Here is a tiny trained network, its code and every weight. The questions are about switching its units off for an input and a class, where a switched-off unit gives its printed mean instead of its output.

import numpy as np


def w(rows, s, z=0):
    codes = np.array(rows[::2]) - 128.0
    scale = np.full(codes.shape[1], s)
    scale[-1] = z or s
    return codes * scale


def f(y):
    return np.maximum(y, 0)


def log_softmax(a):
    a = a - a.max(-1, keepdims=True)
    return a - np.log(np.exp(a).sum(-1, keepdims=True))


def net(x, mask):
    res = np.array(x, float).reshape(1, 4) / 4 @ E
    y = f(res @ A[0][:, :-1].T + A[0][:, -1])
    res = res + np.where(mask, y, B[0][:, -1]) @ B[0][:, :-1]
    return log_softmax(res[-1] @ U[:, :-1].T + U[:, -1])


A, B = {}, {}
E = w([
[175,248,180,128],'x0',
[248,67,204,64],'x1',
[129,83,253,5],'x2',
[216,107,18,43],'x3',
],0.0063)
A[0] = w([
[124,130,155,43,59],'N1',
[85,93,168,172,254],'N2',
[193,114,206,110,106],'N3',
[164,137,154,158,152],'N4',
[127,105,142,116,72],'N5',
[115,101,150,159,179],'N6',
[55,194,138,198,169],'N7',
[211,18,56,185,155],'N8',
[110,94,152,132,59],'N9',
[197,200,129,112,142],'N10',
[89,103,203,79,75],'N11',
[132,235,208,128,160],'N12',
[52,89,143,179,90],'N13',
[143,185,175,135,115],'N14',
[162,191,125,233,76],'N15',
[183,132,129,143,106],'N16',
[140,147,160,10,149],'N17',
[77,182,132,196,178],'N18',
[239,230,125,104,151],'N19',
[177,173,190,63,74],'N20',
[130,102,144,110,68],'N21',
[138,180,173,128,151],'N22',
[183,53,134,58,121],'N23',
[128,155,131,55,220],'N24',
[115,162,111,125,144],'N25',
[176,154,187,6,155],'N26',
[186,139,64,158,175],'N27',
[153,191,71,142,120],'N28',
[190,134,209,102,49],'N29',
[189,192,97,179,40],'N30',
[171,89,118,49,177],'N31',
[44,215,143,240,146],'N32',
[130,125,60,99,90],'N33',
[187,112,103,156,153],'N34',
[127,115,160,136,9],'N35',
[46,93,42,245,139],'N36',
[179,187,66,182,173],'N37',
[178,114,127,131,46],'N38',
[183,185,63,180,132],'N39',
[181,49,83,165,111],'N40',
[144,143,72,97,182],'N41',
[84,52,117,134,145],'N42',
],0.012,0.0027)
B[0] = w([
[135,68,142,101,185],'N1',
[102,124,99,148,188],'N2',
[129,127,98,144,204],'N3',
[122,120,124,128,151],'N4',
[128,141,120,129,144],'N5',
[128,127,113,149,156],'N6',
[44,145,128,118,208],'N7',
[79,181,243,162,204],'N8',
[131,150,124,126,145],'N9',
[171,157,171,126,176],'N10',
[135,187,126,99,199],'N11',
[60,153,147,223,205],'N12',
[164,94,156,131,177],'N13',
[111,130,127,188,168],'N14',
[123,119,89,63,182],'N15',
[135,133,155,125,149],'N16',
[134,47,171,152,220],'N17',
[55,137,113,100,196],'N18',
[194,169,192,95,201],'N19',
[157,93,115,191,202],'N20',
[125,135,114,134,149],'N21',
[110,135,135,185,170],'N22',
[82,124,162,122,220],'N23',
[117,120,166,169,184],'N24',
[128,143,114,132,147],'N25',
[157,25,148,162,245],'N26',
[178,180,139,121,181],'N27',
[146,195,98,129,172],'N28',
[152,123,104,152,199],'N29',
[135,174,113,82,166],'N30',
[68,107,186,155,212],'N31',
[4,140,130,99,232],'N32',
[169,107,139,178,165],'N33',
[138,159,139,100,160],'N34',
[137,142,124,130,138],'N35',
[189,36,65,199,232],'N36',
[179,190,85,112,191],'N37',
[119,132,156,136,147],'N38',
[175,199,97,104,187],'N39',
[88,159,201,150,175],'N40',
[175,128,124,162,171],'N41',
[130,136,156,125,175],'N42',
],0.03,0.011)
U = w([
[189,163,123,183,141],'0',
[173,69,254,97,189],'1',
[66,156,171,100,152],'2',
[173,159,124,38,4],'3',
[76,45,56,158,99],'4',
],0.0098,0.0026)

Each question gives the input, the list of numbers given to net, and the class t.
The units are the neurons (one row each of A and B). Each row of codes is followed by its name. A weight is (code - 128) times the scale printed after its matrix; where a second scale follows, it is the last column's (A, B and U).
mask holds one flag per neuron, in row order. A switched-off neuron (its flag False) gives its mean, the last column of its row in B, instead of its output. The means were averaged over made-up inputs and are rounded, as every weight is.
A unit's drop is (log p(t) with every unit on - log p(t) with that unit switched off) / (log p(t) with every unit on - log p(t) with every unit switched off).
The circuit of an input: a set's keep is (log p(t) with only the set's units on - log p(t) with every unit switched off) / (log p(t) with every unit on - log p(t) with every unit switched off). Starting from the 12 units with the biggest drops (on a tie, the unit counted first), units are removed one at a time, each time the one whose removal leaves the highest keep (on an exact tie, the one counted first), for as long as the keep stays at least 0.8.
circuit, biggest first: the units of the circuit, biggest drop first
top k neurons: the k neurons with the biggest drops, biggest first
drop of u: that unit's drop, to one decimal
input [-1,-1,-6,-1], class 4: top 3 neurons -> [N36, N32, N19]
input [1,4,-7,-6], class 4: circuit, biggest first -> [N19]
input [4,6,-1,-6], class 0: top 2 neurons -> [N36, N19]
input [2,3,7,-3], class 4: circuit, biggest first -> [N8, N3]
input [6,-1,-3,-8], class 2: top 2 neurons -> [N32, N26]
input [-6,1,-4,-1], class 0: top 3 neurons -> [N36, N26, N17]
input [-3,4,0,-3], class 2: top 3 neurons -> [N36, N26, N17]
input [-4,2,2,-6], class 2: top 3 neurons -> [N36, N26, N20]
input [3,7,-5,1], class 0: top 3 neurons -> [N17, N37, N39]
input [3,2,-4,-7], class 4: top 2 neurons -> [N8, N19]
input [-2,-3,1,2], class 0: top 2 neurons -> [N32, N26]
input [5,7,-6,3], class 0: top 3 neurons -> [N37, N32, N39]
input [1,8,-7,-2], class 3: drop of N36 -> 0.1
input [0,-5,-2,-2], class 4: drop of N36 -> 1.2
input [-6,-7,3,-7], class 4: drop of N36 -> 0.7
input [4,7,0,-5], class 0: top neuron -> [N12]
